Each row has a name. Each question is about the rows just above it. Places in a row count from 0.

[-10  -5  25 -60 -26 -59] -> dugaf
[  5  51 -11 -36  33  50] -> Nubu
[-10  14  30   3 -22 -36] -> Bem
[ -4 -27   9  21 -20 -64] -> Koto
[-13  34  35  -7 -19 -13] -> Bubur
[ 11  -7 -32  -7  26  49] -> vuzab
[  3  52  -5 -34  29  95] -> mot
[-22  87  63 -34 -20 -33] -> nul
[ 23 -92 -69  33  24 -21] -> pade
[-23  86  68 -30 -26  14] -> fepup
[-22  87  63 -34  27  19] -> kemi
Shuffled Bem with one entry gone: [-22   3 -10 -36  30], missing => [14]
Shuffled dugaf with one entry gone: [-60  25 -26 -10  -5], missing => [-59]
Shuffled Nubu with one entry gone: [ 33  50   5 -11 -36], missing => [51]
Shuffled nul with one entry gone: [-33 -22  87 -20  63], missing => [-34]
Table of tags by key:
[-30] -> j772
[-31] -> j34
[-35] -> j296
[-34] -> j122
Join fepup by its entry at place 3: => j772
Where do [-10  -5  25 -60 -26 -59] appear? => dugaf

[ -64    4  -63   92   93  -20   66 -105   21    0] : nul
[ 11 -16 -16 -10  29  23 -15   8 -18  37] : vuzab
[ -2  28 -44   9 -47 -47   8 -76 -23  -6] : dugaf
Shuffled nul with one entry gone: [ -63  -64    4   66   21  -20   93    0 -105], missing => [92]
Which entry of nul is missing from [  93    4  -20    0   21   92 -105  -64   66]? => [-63]
Which entry of vuzab is missing from [-10 -16 -16 -18  29   8  23  37  11]? => [-15]
tags:
[-18] -> j301
[21] -> j327
[-63] -> j489
[92] -> j165
Look up the entry of nul at place 8 in the table: => j327

[87 81 82 74] = mot
[ 83 -82 -83  65] = pade
[-25  95  73 -86] = dugaf
[-25  95  80  77] = kemi
[ 94 -86 -91 -90] = Koto
[ 83  87 -83  65] = Makiz
Koto without one entry, shuffled: [-91 -86  94]. Gone: => [-90]
tags:
[82] -> j57
[-83] -> j337
[-90] -> j168
[-91] -> j187
[81] -> j350
Join Koto by its entry at place 2: => j187
Which entry of mot is missing from [74 81 87]? => [82]
Whose row is [87 81 82 74]? => mot
Koto without one entry, shuffled: [-90  94 -91]. Gone: => [-86]
Shuffled mot with one entry gone: [87 74 82], missing => [81]
Which entry of pade is missing from [-82  65  83]? => [-83]

[ 81  -3 -73 -74] -> Nubu
[-79  -4 -74  -2] -> Bem
[-64  -5  82   1] -> pade
key -> tag
[-3] -> j863
[-5] -> j849
Join Nubu by its entry at place 1: => j863
Which entry of Nubu is missing from [ -3 -74  81]? => [-73]
Which entry of Nubu is missing from [ 81 -74 -73]? => [-3]

